array([[122, 127, 137, 122, 131, 125, 132, 132, 123, 130, 122, 130, 127,
        121],
       [146, 132, 119, 141, 136, 114, 127, 105, 108, 114, 137, 129, 126,
        127],
       [117, 122, 143, 121, 132, 123, 120, 130, 120, 132, 124, 132, 123,
        114],
       [130, 122, 124, 115, 124, 126, 135, 125, 129, 127, 141, 136, 111,
        123],
       [124, 122, 137, 121, 128, 131, 128, 120, 117, 127, 133, 124, 131,
        119]]) ans = 137

array([[145, 146, 123, 145, 122, 139, 122, 122, 143, 118, 136, 119],
       [125, 119, 147, 127, 144, 119, 142, 148, 120, 132, 118, 148],
       [144, 145, 119, 142, 118, 137, 125, 122, 143, 121, 142, 119],
       [130, 134, 131, 129, 130, 138, 132, 133, 137, 127, 124, 133],
       [136, 124, 146, 143, 146, 115, 127, 134, 119, 127, 123, 135],
       [135, 143, 123, 133, 123, 146, 124, 124, 144, 123, 128, 123],
       [127, 130, 138, 129, 138, 135, 129, 133, 131, 129, 118, 134],
       [144, 153, 127, 145, 129, 156, 111, 115, 153, 110, 115, 117],
       [135, 137, 121, 132, 120, 135, 131, 127, 137, 129, 140, 125],
       [148, 144, 133, 148, 126, 131, 138, 142, 143, 111, 129, 137]]) ans = 123

array([[126, 126, 127, 131, 134, 123, 106],
       [128, 118, 134, 139, 124, 131, 128],
       [143, 132, 108, 126, 118, 124, 142],
       [119, 122, 131, 128, 116, 127, 119],
       [126, 132, 126, 131, 113, 132, 139],
       [123, 131, 151, 131, 111, 126, 129]]) ans = 127

array([[122, 138, 145, 124, 125, 116, 145, 122, 124, 121, 125, 121, 142,
        147],
       [130, 134, 137, 136, 120, 127, 135, 121, 121, 129, 122, 131, 138,
        130],
       [125, 124, 125, 125, 131, 131, 126, 130, 130, 126, 130, 125, 123,
        140],
       [127, 132, 130, 124, 140, 134, 130, 138, 138, 128, 137, 127, 130,
        133],
       [120, 131, 131, 122, 135, 135, 131, 135, 135, 121, 135, 122, 130,
        136],
       [125, 128, 130, 130, 124, 132, 129, 125, 125, 124, 126, 126, 129,
        133],
       [143, 125, 123, 143, 122, 132, 122, 121, 121, 141, 120, 142, 125,
        124],
       [124, 131, 131, 129, 127, 136, 129, 129, 129, 123, 130, 125, 131,
        128],
       [125, 111, 106, 125, 136, 149, 107, 138, 136, 125, 135, 126, 106,
        132],
       [127, 127, 127, 124, 139, 131, 128, 136, 136, 128, 135, 127, 126,
        138]]) ans = 145

array([[127, 132, 122, 131, 121, 126, 131, 125, 125, 117, 125, 120, 133,
        132, 134],
       [128, 132, 131, 127, 129, 128, 128, 129, 130, 129, 132, 127, 125,
        125, 129],
       [127, 132, 128, 132, 124, 126, 129, 123, 127, 126, 125, 129, 129,
        128, 126],
       [121, 118, 137, 118, 127, 125, 117, 133, 125, 121, 133, 121, 131,
        128, 119],
       [125, 127, 127, 139, 123, 127, 130, 118, 121, 124, 119, 137, 121,
        128, 123],
       [126, 129, 122, 130, 124, 126, 130, 124, 123, 120, 125, 122, 134,
        132, 132],
       [128, 131, 131, 129, 130, 126, 128, 129, 130, 130, 132, 124, 125,
        123, 130],
       [141, 136, 121, 134, 139, 132, 114, 133, 134, 132, 108, 126, 149,
        134, 115],
       [141, 123, 126, 117, 140, 130, 114, 133, 129, 130, 148, 130, 123,
        140, 122]]) ans = 122
---
[[124 156 149 120 123 132]
 [102 136 120 110 120 140]
 [115 130 126 114 106 142]]: 140

[[144 136 139 126 150 125]
 [128 120 134 124 135 134]]: 125

[[123 107 110 133 129]
 [112 132 108 128 115]
 [131 110 133 149 123]]: 115

[[134 130 122 106]
 [121 138 114 117]
 [127 142 117 132]]: 117

[[118 137 114 126 146]
 [128 145 157  99 128]
 [109 152 136 143 129]]: 128

[[110 136 118 137 145]
 [102 125 136 138 127]]: 145

[[132 128 133 126]
 [124 139 133 141]
 [142 143 153 146]]: 141

[[136 135 105 126 111 120]
 [134 115 124 135 137 143]
 [121 109 121 131 128 111]]: 143

[[122 140 122 119]
 [116 153 117 110]
 [140 103 140 146]]: 110
---
[143 149 111 107] -> 149, 143

[[140 110 120 151]
 [118 130 133 143]
 [113 132 133 145]] -> 151, 145

[150 139 124 137] -> 150, 139

[125  98 138 126 130 111 144] -> 144, 138

[[124 135 151 131 138 148 132]
 [122 135 138 138 110 132 137]
 [150 107 123 124 130 120 117]] -> 151, 150

[[116 135 122 122 115]
 [106 124 152 153 111]
 [136 130 122 144 148]] -> 153, 152

[[141 138 126 140 116 139 142]
 [115 126 125 106 138 122 124]] -> 142, 141

[[109 119 139 124 115 118 108]
 [120 106 140 116 138 108 126]
 [126  99 114 145 126 100 119]] -> 145, 140
---
[104 134 154 150 131 142] => 134

[[123 109 133 146]
 [143 121 150 129]] => 123

[[128 130 121 140 120]
 [134 139 123 121 123]
 [136 119 131 106 133]] => 120

[133 125 112 100 149] => 125

[[115 146 127 129 121 130]
 [110 105 142 111 121 116]] => 111

[[139 130 119 141 103 142 106]
 [141 127 134 136 100 129 120]] => 106

[157 152 144 121 139 113] => 139

[[110 116 132 132 135 124 131]
 [104 114 140 140 135 120 140]
 [124 129 131 130 134 118 131]] => 114
---
[122, 99, 143, 103] 143, 99
[150, 136, 120, 136] 150, 120
[[116, 154, 131, 127, 115, 152, 123], [115, 147, 141, 115, 118, 145, 120], [135, 108, 118, 141, 134, 109, 132]] 154, 108
[[123, 135, 125, 135], [112, 153, 115, 157], [143, 110, 134, 112]] 157, 110
[152, 136, 102, 108, 113, 134, 155] 155, 102
[105, 152, 124, 132, 111] 152, 105
[130, 128, 136, 105, 120, 135] 136, 105
---
Q:
[[135 120 153 142 111 116 151]
 [133 120 154 143 109 118 154]
 [152 112 126 132 130 108 127]]
A: 126

Q:
[[126 134 129 127 147]
 [141 119 125 128 110]
 [143 118 124 128 107]]
A: 124

Q:
[[107 119 127 125 119 146]
 [129 118 131 133 127 143]
 [102 113 129 137 150 117]]
A: 129

Q:
[[113 126 122 134 113]
 [135 126 124 136 123]
 [134 134 132 152 142]]
A: 132

Q:
[[130 146 136 106 122 118]
 [133 118 129 121 122 135]
 [126 131 119 141 128 126]]
A: 119

Q:
[[125 149 145 142 153]
 [103 128 138 141 128]
 [123 105 113 145 132]]
A: 113

Q:
[[130 125 141 135 119 123 140]
 [131 150 123 131 112 146 127]
 [136 139 121 130 121 138 124]]
A: 121

Q:
[[129 134 128 130 110]
 [128 103 121 118 150]
 [110 122 120 130 122]]
A: 120

Q:
[[150 121 124 133 130 136 137]
 [149 121 127 132 131 136 137]
 [103 136 131 124 127 118 119]]
A: 131
---
Q: [[129, 114, 124, 126, 129], [124, 136, 138, 140, 119], [103, 135, 126, 133, 150]]
A: 124
Q: [132, 139, 149, 132, 129, 114, 121]
A: 149
Q: [[111, 118, 123, 118, 134], [129, 107, 155, 105, 107], [100, 114, 123, 112, 139]]
A: 123
Q: [150, 122, 117, 144]
A: 117
Q: [126, 156, 149, 98, 103]
A: 149
Q: [140, 114, 102, 130]
A: 102
